Below are the code and all the weights of a small trained network. Each question names an input and a target symbol and asks about switching units off, where a switched-off unit gives its printed mean instead of its output.

import numpy as np


def w(rows, s, z=0):
    codes = np.array(rows[::2]) - 128.0
    scale = np.full(codes.shape[1], s)
    scale[-1] = z or s
    return codes * scale


def f(y):
    return y / 2 * (1 + np.tanh(0.7978845608 * (y + 0.044715 * y**3)))


def softmax(a):
    e = np.exp(a - a.max(-1, keepdims=True))
    return e / e.sum(-1, keepdims=True)


def log_softmax(a):
    a = a - a.max(-1, keepdims=True)
    return a - np.log(np.exp(a).sum(-1, keepdims=True))


def net(x, mask):
    ids = ['ΔΘΞΣΦαβεζημτω'.index(c) for c in x.split()]
    T = len(ids)
    res = E[ids] + P[:T]
    u = 0
    for l in range(3):
        r = res
        for j in range(3):
            rows = slice(2 * j, 2 * j + 2)
            q, k, v = (r @ M[l][rows].T for M in (Q, K, V))
            z = softmax(np.where(np.tri(T) > 0, q @ k.T / 2**0.5, -1e9)) @ v
            o = O[l][rows]
            res = res + np.where(mask[u + j], z, o[:, -1]) @ o[:, :-1]
        u += 3
        y = f(res @ A[l][:, :-1].T + A[l][:, -1])
        res = res + np.where(mask[u : u + 8], y, B[l][:, -1]) @ B[l][:, :-1]
        u += 8
    return log_softmax(res[-1] @ U[:, :-1].T + U[:, -1])


Q, K, V, O, A, B = {}, {}, {}, {}, {}, {}
E = w([
[77,252,229,24,9],'Δ',
[123,94,97,197,112],'Θ',
[74,128,196,180,165],'Ξ',
[121,116,147,164,112],'Σ',
[85,149,219,138,111],'Φ',
[37,58,95,184,173],'α',
[155,137,159,147,58],'β',
[71,65,175,204,138],'ε',
[82,110,208,161,113],'ζ',
[171,223,89,127,44],'η',
[206,75,81,231,153],'μ',
[51,183,242,107,69],'τ',
[167,113,131,170,75],'ω',
],0.0043)
P = w([
[34,89,173,213,147],'0',
[147,247,210,130,3],'1',
[144,235,181,146,17],'2',
[128,220,171,148,19],'3',
[130,188,167,140,19],'4',
[140,185,160,121,18],'5',
[162,151,159,107,23],'6',
[151,139,149,115,30],'7',
[159,128,154,103,27],'8',
[168,101,146,99,20],'9',
[178,87,147,95,16],'10',
],0.0043)
Q[0] = w([
[14,59,109,44,215],'L0H0',
[250,204,126,214,45],'L0H0',
[238,49,2,255,197],'L0H1',
[21,190,247,18,65],'L0H1',
[1,41,171,115,195],'L0H2',
[255,221,95,150,58],'L0H2',
],0.0042)
K[0] = w([
[210,242,74,31,50],'L0H0',
[43,4,156,241,234],'L0H0',
[91,245,253,2,5],'L0H1',
[128,19,27,251,250],'L0H1',
[249,250,215,10,16],'L0H2',
[19,4,65,250,245],'L0H2',
],0.0043)
V[0] = w([
[48,123,247,185,57],'L0H0',
[44,20,191,235,233],'L0H0',
[162,41,19,160,250],'L0H1',
[111,219,217,82,1],'L0H1',
[21,11,217,245,225],'L0H2',
[135,44,45,167,251],'L0H2',
],0.0041)
O[0] = w([
[145,134,242,202,68,252],'L0H0',
[72,67,219,236,167,146],'L0H0',
[34,19,5,150,255,22],'L0H1',
[217,241,231,73,2,219],'L0H1',
[77,79,231,242,156,166],'L0H2',
[21,21,79,205,253,32],'L0H2',
],0.0043,0.0031)
A[0] = w([
[36,32,157,198,245,156],'L0N0',
[154,184,244,162,17,252],'L0N1',
[153,182,248,171,18,249],'L0N2',
[221,249,145,2,70,11],'L0N3',
[70,120,242,202,100,216],'L0N4',
[17,38,183,195,249,132],'L0N5',
[135,160,232,156,17,221],'L0N6',
[19,70,224,188,221,121],'L0N7',
],0.0042)
B[0] = w([
[40,73,153,181,207,129],'L0N0',
[200,140,192,218,16,249],'L0N1',
[200,133,201,224,21,249],'L0N2',
[1,161,85,32,209,152],'L0N3',
[143,103,205,235,125,183],'L0N4',
[47,91,180,191,214,129],'L0N5',
[194,142,192,183,27,227],'L0N6',
[81,97,205,186,196,130],'L0N7',
],0.0043,0.013)
Q[1] = w([
[120,147,64,111,157],'L1H0',
[163,128,174,142,89],'L1H0',
[239,188,249,232,7],'L1H1',
[16,73,3,13,249],'L1H1',
[49,177,48,34,224],'L1H2',
[199,77,207,221,35],'L1H2',
],0.0043)
K[1] = w([
[175,159,36,89,87],'L1H0',
[105,119,220,158,142],'L1H0',
[32,16,100,186,249],'L1H1',
[227,243,149,71,3],'L1H1',
[128,243,81,40,76],'L1H2',
[123,12,173,221,182],'L1H2',
],0.0041)
V[1] = w([
[243,235,70,81,31],'L1H0',
[7,6,218,209,221],'L1H0',
[189,183,227,136,16],'L1H1',
[150,157,240,156,37],'L1H1',
[224,212,159,102,7],'L1H2',
[242,253,78,42,15],'L1H2',
],0.0041)
O[1] = w([
[10,193,125,182,100,62],'L1H0',
[252,72,146,85,144,227],'L1H0',
[138,236,251,137,181,143],'L1H1',
[176,199,252,107,153,174],'L1H1',
[73,241,201,185,188,84],'L1H2',
[16,212,147,174,194,5],'L1H2',
],0.0043,0.028)
A[1] = w([
[194,79,112,67,53,139],'L1N0',
[118,120,12,131,67,180],'L1N1',
[130,224,245,254,128,182],'L1N2',
[223,38,217,122,163,197],'L1N3',
[169,219,233,252,89,244],'L1N4',
[205,41,89,189,87,252],'L1N5',
[233,25,105,137,61,253],'L1N6',
[158,113,191,44,86,57],'L1N7',
],0.0041,0.0043)
B[1] = w([
[124,33,117,83,110,213],'L1N0',
[24,207,89,2,179,136],'L1N1',
[133,232,205,185,185,179],'L1N2',
[213,141,150,90,86,225],'L1N3',
[102,171,227,187,125,198],'L1N4',
[72,62,128,83,19,216],'L1N5',
[102,38,131,81,33,255],'L1N6',
[192,32,118,77,176,176],'L1N7',
],0.0041,0.04)
Q[2] = w([
[124,197,183,200,138],'L2H0',
[154,150,201,171,115],'L2H0',
[47,140,92,122,249],'L2H1',
[141,219,246,219,32],'L2H1',
[254,54,136,41,26],'L2H2',
[4,109,49,142,213],'L2H2',
],0.0037)
K[2] = w([
[168,254,165,91,103],'L2H0',
[227,168,127,51,34],'L2H0',
[165,165,125,85,17],'L2H1',
[71,169,146,120,232],'L2H1',
[99,222,223,150,93],'L2H2',
[162,122,5,50,107],'L2H2',
],0.0039)
V[2] = w([
[179,132,194,73,51],'L2H0',
[233,73,184,63,91],'L2H0',
[114,75,47,107,42],'L2H1',
[93,93,29,96,62],'L2H1',
[129,72,56,67,7],'L2H2',
[124,72,49,43,1],'L2H2',
],0.0041)
O[2] = w([
[89,80,213,23,55,221],'L2H0',
[152,76,145,35,82,254],'L2H0',
[181,102,56,192,67,136],'L2H1',
[176,119,5,203,80,102],'L2H1',
[138,30,67,177,23,177],'L2H2',
[135,27,55,178,20,175],'L2H2',
],0.0029,0.046)
A[2] = w([
[175,77,22,118,104,22],'L2N0',
[118,115,161,37,147,11],'L2N1',
[134,110,18,157,122,20],'L2N2',
[189,69,11,120,107,9],'L2N3',
[126,114,2,152,116,31],'L2N4',
[226,27,37,81,9,218],'L2N5',
[190,62,67,101,33,246],'L2N6',
[176,87,143,77,59,254],'L2N7',
],0.0043,0.0038)
B[2] = w([
[203,126,123,157,214,168],'L2N0',
[113,85,121,17,198,141],'L2N1',
[194,233,36,27,184,136],'L2N2',
[205,116,141,174,218,173],'L2N3',
[147,251,14,4,159,136],'L2N4',
[63,94,122,156,206,250],'L2N5',
[59,88,129,156,170,215],'L2N6',
[55,67,146,148,116,198],'L2N7',
],0.0041,0.12)
U = w([
[6,134,116,106,37,42],'Δ',
[234,155,118,177,64,231],'Θ',
[247,148,123,175,135,215],'Ξ',
[175,123,102,84,190,27],'Σ',
[23,131,114,92,162,1],'Φ',
[219,146,115,68,197,25],'α',
[240,150,116,58,139,41],'β',
[150,110,167,162,123,174],'ε',
[68,123,124,254,71,63],'ζ',
[96,134,89,171,136,231],'η',
[137,148,117,251,120,250],'μ',
[150,140,116,29,102,33],'τ',
[41,120,126,56,119,247],'ω',
],0.0042,0.0043)

Each question gives the input, a string of symbols that net reads in full, and the target symbol t.
The units are the heads (2 rows each of Q, K, V and O) and the neurons (one row each of A and B). Each row of codes is followed by its name. A weight is (code - 128) times the scale printed after its matrix; where a second scale follows, it is the last column's (O, A, B and U).
mask holds one flag per unit, layer by layer, with each layer's heads first. A switched-off unit (its flag False) gives its mean, the last column of its rows in O or B, instead of its output. The means were averaged over made-up inputs and are rounded, as every weight is.
A unit's drop is (log p(t) with every unit on - log p(t) with that unit switched off) / (log p(t) with every unit on - log p(t) with every unit switched off).
The circuit of an input: a set's keep is (log p(t) with only the set's units on - log p(t) with every unit switched off) / (log p(t) with every unit on - log p(t) with every unit switched off). Starting from the 12 units with the biggest drops (on a tie, the unit counted first), units are removed one at a time, each time the one whose removal leaves the highest keep (on an exact tie, the one counted first), for as long as the keep stays at least 0.8.
circuit, biggest first: the units of the circuit, biggest drop first
unit that matters most: the unit with the biggest drop
k most important neurons: the k neurons with the biggest drops, biggest first
top k neurons in layer l: the k neurons of layer l with the biggest drops, biggest first
heads that matter: for each layer, one digit per head in row order, 1 if its drop is at least 0.15 and else 0, layers parted by /
input Σ Σ α Θ Θ τ α ω β Σ ε, target Δ: circuit, biggest first	L2N3, L1H0
input η ζ Δ η Θ, target μ: unit that matters most	L1H0
input Δ β η α ω τ ω Σ, target Φ: circuit, biggest first	L1H2, L1H0, L2H2, L1N6
input Δ ζ μ α ω β Φ, target Φ: circuit, biggest first	L1H2, L1H0, L2H2, L1N6
input τ η α ε μ ε β Θ Σ, target α: heads that matter	101 / 011 / 011
input Σ Δ α η Θ ζ β Ξ α, target Δ: 2 most important neurons	L2N3, L2N0
input Δ Ξ τ Δ, target Φ: circuit, biggest first	L1H2, L2H2, L1H0, L1N6
input Σ α ω Δ τ ω Θ, target Δ: circuit, biggest first	L2N3, L1H0
input Σ η Θ η η α α ε τ ζ ω, target Δ: circuit, biggest first	L2N3, L1H0
input ω Φ Δ Ξ η Δ ω, target Θ: 2 most important neurons	L2N5, L2N6
input α Θ Δ η η ε ω μ, target Σ: heads that matter	111 / 111 / 010
input Θ τ Ξ Ξ ζ, target ζ: heads that matter	011 / 010 / 011
input η Δ Δ Θ Σ β β ε Δ μ, target μ: circuit, biggest first	L1H0, L1H2, L2H0, L1N6
input α Σ Σ ε Θ α Ξ Φ α η τ, target Σ: top neuron in layer 2	L2N3
input τ Δ η, target α: 2 most important neurons	L2N7, L1N6
input α η Δ μ μ Θ Ξ, target Σ: top 2 neurons in layer 2	L2N3, L2N0
input α Ξ τ α, target Σ: heads that matter	111 / 111 / 010
input α η Ξ Δ Δ Δ τ η Δ μ τ, target Σ: top 3 neurons in layer 1	L1N4, L1N2, L1N7
input η α τ, target μ: heads that matter	000 / 101 / 100
input η ε η, target μ: top 2 neurons in layer 1	L1N3, L1N6
input Σ Φ ω ζ τ τ β α Δ, target Δ: heads that matter	111 / 100 / 000
input η ζ α Ξ, target μ: 2 most important neurons	L1N3, L1N6
input τ ω β, target α: unit that matters most	L2H2
input α β τ ζ Σ μ α β, target Σ: top 3 neurons in layer 2	L2N3, L2N0, L2N5
input α μ Δ μ Φ ω Δ Φ ε, target Σ: top 2 neurons in layer 1	L1N4, L1N2
input α α ε μ η Φ α, target Σ: 2 most important neurons	L2N3, L2N0
